Here is a tiny trained network, its code and every weight. The questions are about switching its units off for an input and a target symbol, where a switched-off unit gives its printed mean instead of its output.

import numpy as np


def w(rows, s, z=0):
    codes = np.array(rows[::2]) - 128.0
    scale = np.full(codes.shape[1], s)
    scale[-1] = z or s
    return codes * scale


def norm(h):
    return h / np.sqrt((h * h).mean(-1, keepdims=True) + 1e-5)


def f(y):
    return y / 2 * (1 + np.tanh(0.7978845608 * (y + 0.044715 * y**3)))


def softmax(a):
    e = np.exp(a - a.max(-1, keepdims=True))
    return e / e.sum(-1, keepdims=True)


def log_softmax(a):
    a = a - a.max(-1, keepdims=True)
    return a - np.log(np.exp(a).sum(-1, keepdims=True))


def net(x, mask):
    ids = ['αλξστψ'.index(c) for c in x.split()]
    T = len(ids)
    res = E[ids] + P[:T]
    u = 0
    for l in range(3):
        r = norm(res)
        for j in range(2):
            rows = slice(3 * j, 3 * j + 3)
            q, k, v = (r @ M[l][rows].T for M in (Q, K, V))
            z = softmax(np.where(np.tri(T) > 0, q @ k.T / 3**0.5, -1e9)) @ v
            o = O[l][rows]
            res = res + np.where(mask[u + j], z, o[:, -1]) @ o[:, :-1]
        u += 2
        y = f(norm(res) @ A[l][:, :-1].T + A[l][:, -1])
        res = res + np.where(mask[u : u + 4], y, B[l][:, -1]) @ B[l][:, :-1]
        u += 4
    return log_softmax(norm(res)[-1] @ U[:, :-1].T + U[:, -1])


Q, K, V, O, A, B = {}, {}, {}, {}, {}, {}
E = w([
[167,55,186,125,154,135,56,111,131],'α',
[132,147,128,95,71,187,125,139,182],'λ',
[94,32,137,166,102,153,110,50,208],'ξ',
[158,107,177,231,120,102,89,104,189],'σ',
[78,83,139,97,2,44,121,141,123],'τ',
[106,111,164,224,70,151,62,128,114],'ψ',
],0.007)
P = w([
[187,67,37,177,138,123,51,251,182],'0',
[141,129,63,123,143,107,2,149,161],'1',
[143,125,91,119,139,115,42,138,156],'2',
[144,118,108,112,136,115,66,134,156],'3',
[138,115,124,112,135,115,81,133,151],'4',
[137,114,138,111,130,114,94,131,142],'5',
[136,117,149,108,128,121,106,126,133],'6',
[129,121,153,107,126,122,121,118,124],'7',
[127,125,162,108,126,128,136,116,114],'8',
[125,131,171,104,130,129,148,112,104],'9',
[120,132,177,104,132,134,167,102,98],'10',
[114,137,181,101,136,138,184,97,84],'11',
[111,138,186,106,137,142,207,88,79],'12',
[109,141,196,104,140,147,220,89,68],'13',
],0.0061)
Q[0] = w([
[125,127,253,116,59,109,155,56,159],'L0H0',
[140,198,152,140,199,160,178,96,103],'L0H0',
[126,189,208,104,111,106,105,78,97],'L0H0',
[49,76,249,85,73,100,114,175,165],'L0H1',
[179,138,106,132,140,159,103,99,127],'L0H1',
[118,148,21,120,216,105,160,171,95],'L0H1',
],0.0044)
K[0] = w([
[98,107,123,130,136,112,243,178,31],'L0H0',
[154,91,32,130,134,104,74,115,151],'L0H0',
[93,86,93,146,89,86,144,136,42],'L0H0',
[118,37,40,98,88,26,130,191,111],'L0H1',
[157,131,84,102,159,155,125,191,109],'L0H1',
[84,149,254,147,164,188,193,66,100],'L0H1',
],0.0041)
V[0] = w([
[56,119,163,128,76,108,124,162,117],'L0H0',
[153,118,167,175,160,254,125,135,158],'L0H0',
[158,199,147,107,92,117,124,71,152],'L0H0',
[177,126,171,139,134,161,136,95,145],'L0H1',
[145,124,123,181,130,205,102,93,135],'L0H1',
[99,90,132,114,116,95,119,131,104],'L0H1',
],0.0053)
O[0] = w([
[119,29,163,109,141,116,149,154,148,252],'L0H0',
[90,231,152,82,134,1,27,46,155,127],'L0H0',
[142,66,169,162,130,188,106,73,39,120],'L0H0',
[128,152,135,117,159,92,77,92,220,75],'L0H1',
[126,206,135,125,178,82,48,204,160,162],'L0H1',
[137,99,106,180,94,134,159,93,68,200],'L0H1',
],0.0041,0.0023)
A[0] = w([
[148,193,76,106,202,63,74,106,140,68],'L0N0',
[146,81,68,136,161,148,189,32,145,109],'L0N1',
[115,210,178,89,120,155,83,48,145,186],'L0N2',
[67,253,139,105,199,50,66,76,130,3],'L0N3',
],0.0046,0.0024)
B[0] = w([
[122,24,33,89,128,121,225,181,99,154],'L0N0',
[95,173,89,114,96,241,92,191,39,125],'L0N1',
[151,84,205,158,93,38,51,173,156,251],'L0N2',
[125,141,122,54,121,147,253,188,64,162],'L0N3',
],0.0036,0.0023)
Q[1] = w([
[136,200,101,119,178,95,125,132,125],'L1H0',
[113,181,39,118,207,138,192,163,63],'L1H0',
[117,103,110,141,143,145,167,139,103],'L1H0',
[103,81,155,117,120,119,98,107,118],'L1H1',
[165,55,221,130,13,104,108,115,131],'L1H1',
[94,132,71,140,153,45,100,95,118],'L1H1',
],0.011)
K[1] = w([
[119,103,113,181,144,7,79,152,147],'L1H0',
[150,117,148,184,250,74,32,111,152],'L1H0',
[168,155,185,131,178,135,134,93,147],'L1H0',
[145,186,228,112,103,111,206,98,127],'L1H1',
[83,178,255,106,165,161,196,62,92],'L1H1',
[160,141,133,81,89,99,33,179,200],'L1H1',
],0.0073)
V[1] = w([
[146,195,190,33,138,233,144,84,221],'L1H0',
[82,60,108,148,182,187,117,57,121],'L1H0',
[123,140,140,50,83,203,114,188,125],'L1H0',
[115,118,95,196,155,159,171,4,200],'L1H1',
[137,27,103,226,168,185,114,74,105],'L1H1',
[143,149,114,186,112,19,218,95,163],'L1H1',
],0.0038)
O[1] = w([
[192,222,123,99,45,78,40,118,106,99],'L1H0',
[153,109,150,128,153,34,126,141,125,59],'L1H0',
[146,136,150,102,165,162,18,168,212,251],'L1H0',
[200,103,176,66,66,100,115,220,40,58],'L1H1',
[98,179,170,54,82,37,196,255,170,149],'L1H1',
[203,54,166,89,89,212,88,137,145,76],'L1H1',
],0.0044,0.0034)
A[1] = w([
[231,136,30,177,220,1,203,53,115,7],'L1N0',
[89,112,100,75,95,197,201,129,125,83],'L1N1',
[183,144,131,79,54,85,84,164,117,11],'L1N2',
[100,115,111,149,88,95,148,154,153,72],'L1N3',
],0.0056,0.0016)
B[1] = w([
[212,28,143,165,63,187,166,8,168,74],'L1N0',
[116,184,231,203,195,148,85,209,120,206],'L1N1',
[37,69,110,204,222,168,95,2,164,248],'L1N2',
[57,203,111,141,166,144,144,74,89,208],'L1N3',
],0.0043,0.0012)
Q[2] = w([
[172,184,56,88,92,44,25,101,144],'L2H0',
[172,28,91,70,229,108,231,40,108],'L2H0',
[147,175,9,115,177,81,185,91,72],'L2H0',
[208,136,2,97,157,189,153,109,19],'L2H1',
[122,109,250,23,79,210,162,200,80],'L2H1',
[95,181,92,116,125,156,244,167,144],'L2H1',
],0.007)
K[2] = w([
[170,185,113,64,115,181,71,111,171],'L2H0',
[117,110,184,147,246,126,112,125,111],'L2H0',
[114,143,135,132,194,148,110,162,159],'L2H0',
[137,112,43,141,111,121,120,171,154],'L2H1',
[156,166,154,131,113,129,151,138,79],'L2H1',
[115,124,103,120,161,105,128,193,108],'L2H1',
],0.013)
V[2] = w([
[122,186,137,7,160,185,133,122,131],'L2H0',
[121,120,193,192,129,85,114,132,97],'L2H0',
[111,155,130,133,128,218,74,160,206],'L2H0',
[131,24,146,2,155,138,97,81,101],'L2H1',
[200,142,143,217,206,35,64,123,54],'L2H1',
[66,117,126,146,41,100,129,79,81],'L2H1',
],0.0055)
O[2] = w([
[146,106,218,186,112,120,70,159,181,32],'L2H0',
[103,146,3,122,82,136,124,104,125,137],'L2H0',
[170,231,193,107,73,123,64,108,125,254],'L2H0',
[113,184,112,205,133,130,132,203,118,175],'L2H1',
[56,143,87,84,97,198,107,140,162,54],'L2H1',
[197,108,146,118,233,105,141,188,234,128],'L2H1',
],0.0057,0.0048)
A[2] = w([
[115,27,127,74,71,177,180,132,24,180],'L2N0',
[149,75,69,160,145,235,26,141,157,161],'L2N1',
[144,97,149,153,151,17,189,253,95,5],'L2N2',
[143,70,133,201,154,105,72,4,16,173],'L2N3',
],0.0051,0.0024)
B[2] = w([
[197,210,191,116,134,138,41,125,157,252],'L2N0',
[191,146,254,197,222,146,214,185,60,221],'L2N1',
[129,174,149,137,145,112,160,40,74,250],'L2N2',
[213,79,45,128,12,151,166,84,133,228],'L2N3',
],0.0056,0.0024)
U = w([
[144,85,151,188,208,176,198,203,135,185],'α',
[147,162,194,124,105,151,52,157,167,121],'λ',
[104,77,103,45,214,75,152,148,225,182],'ξ',
[156,90,51,146,91,157,151,71,126,162],'σ',
[103,190,131,159,202,34,166,15,89,3],'τ',
[3,195,68,192,115,156,145,172,96,134],'ψ',
],0.0055,0.0032)

Each question gives the input, a string of symbols that net reads in full, and the target symbol t.
The units are the heads (3 rows each of Q, K, V and O) and the neurons (one row each of A and B). Each row of codes is followed by its name. A weight is (code - 128) times the scale printed after its matrix; where a second scale follows, it is the last column's (O, A, B and U).
mask holds one flag per unit, layer by layer, with each layer's heads first. A switched-off unit (its flag False) gives its mean, the last column of its rows in O or B, instead of its output. The means were averaged over made-up inputs and are rounded, as every weight is.
A unit's drop is (log p(t) with every unit on - log p(t) with that unit switched off) / (log p(t) with every unit on - log p(t) with every unit switched off).
The circuit of an input: a set's keep is (log p(t) with only the set's units on - log p(t) with every unit switched off) / (log p(t) with every unit on - log p(t) with every unit switched off). Starting from the 12 units with the biggest drops (on a tie, the unit counted first), units are removed one at a time, each time the one whose removal leaves the highest keep (on an exact tie, the one counted first), for as long as the keep stays at least 0.8.
circuit, biggest first: the units of the circuit, biggest drop first
most important unit: the unit with the biggest drop
k most important neurons: the k neurons with the biggest drops, biggest first
top k neurons in layer l: the k neurons of layer l with the biggest drops, biggest first
which heads matter: for each layer, one digit per head in row order, 1 if its drop is at least 0.15 and else 0, layers parted by /
input α σ λ α τ α α τ α λ ψ σ λ α, target λ: circuit, biggest first -> [L1H0; L2H0]
input τ λ α ξ τ α λ τ α λ ψ α λ, target ψ: top 2 neurons in layer 2 -> [L2N0; L2N1]
input σ λ ξ ψ τ λ ξ, target σ: circuit, biggest first -> [L2N3; L2H0]
input τ τ λ σ λ σ α ξ α λ τ α, target α: top 2 neurons in layer 2 -> [L2N1; L2N0]
input λ λ λ α α τ λ, target α: circuit, biggest first -> [L2N1; L2H0]
input λ α α α ψ ψ ψ ψ τ ξ α α, target ψ: circuit, biggest first -> [L2H1; L2H0]
input λ τ τ λ τ ψ, target α: 3 most important neurons -> [L1N2; L0N0; L2N1]
input ξ ψ λ λ σ α λ τ, target σ: top 3 neurons in layer 0 -> [L0N3; L0N2; L0N0]
input τ ξ λ α τ α λ τ σ, target α: which heads matter -> 11 / 10 / 10
input λ α τ, target ψ: circuit, biggest first -> [L1H0; L2H1]
input α λ ξ α σ λ τ α ξ τ α λ σ, target λ: which heads matter -> 10 / 10 / 00
input λ λ τ ψ τ τ, target α: circuit, biggest first -> [L1H0; L0H0]
input ψ α σ λ λ λ λ λ λ α λ σ τ ψ, target α: circuit, biggest first -> [L2H1; L2H0; L1H1]
input ξ ξ τ λ τ τ λ λ ξ ψ ξ, target ξ: circuit, biggest first -> [L1H1; L2H1; L2H0]
input ξ α λ σ τ λ ψ α λ λ α ψ, target ψ: most important unit -> L0N2
input τ λ λ λ ψ λ τ ξ λ α τ, target ψ: which heads matter -> 11 / 11 / 11
input λ α λ ψ ξ τ α ξ, target ψ: circuit, biggest first -> [L1H1; L2H1; L2H0]
input τ ψ α λ τ σ ξ λ ξ λ ξ, target λ: circuit, biggest first -> [L1H0]
input τ λ α α, target ψ: which heads matter -> 00 / 11 / 01
input τ τ λ τ λ τ ξ ψ, target τ: which heads matter -> 11 / 11 / 11
input τ ξ α λ ψ α ψ ξ α, target τ: 3 most important neurons -> [L1N1; L1N2; L2N2]
input α λ τ ξ α ψ σ ψ λ ψ α, target ξ: which heads matter -> 10 / 11 / 11
input ξ τ τ λ λ τ ξ α λ ψ λ, target ξ: most important unit -> L1H1
input ψ τ σ τ ψ, target τ: which heads matter -> 10 / 01 / 01
input α τ ψ σ ξ ξ, target τ: top 2 neurons in layer 2 -> [L2N2; L2N1]
input α τ τ ξ τ σ λ ψ τ, target τ: 2 most important neurons -> [L2N2; L1N1]
input ψ σ ξ α λ τ λ λ λ α, target σ: 2 most important neurons -> [L0N2; L2N3]
input α ξ ψ, target ψ: 3 most important neurons -> [L2N0; L0N0; L0N3]
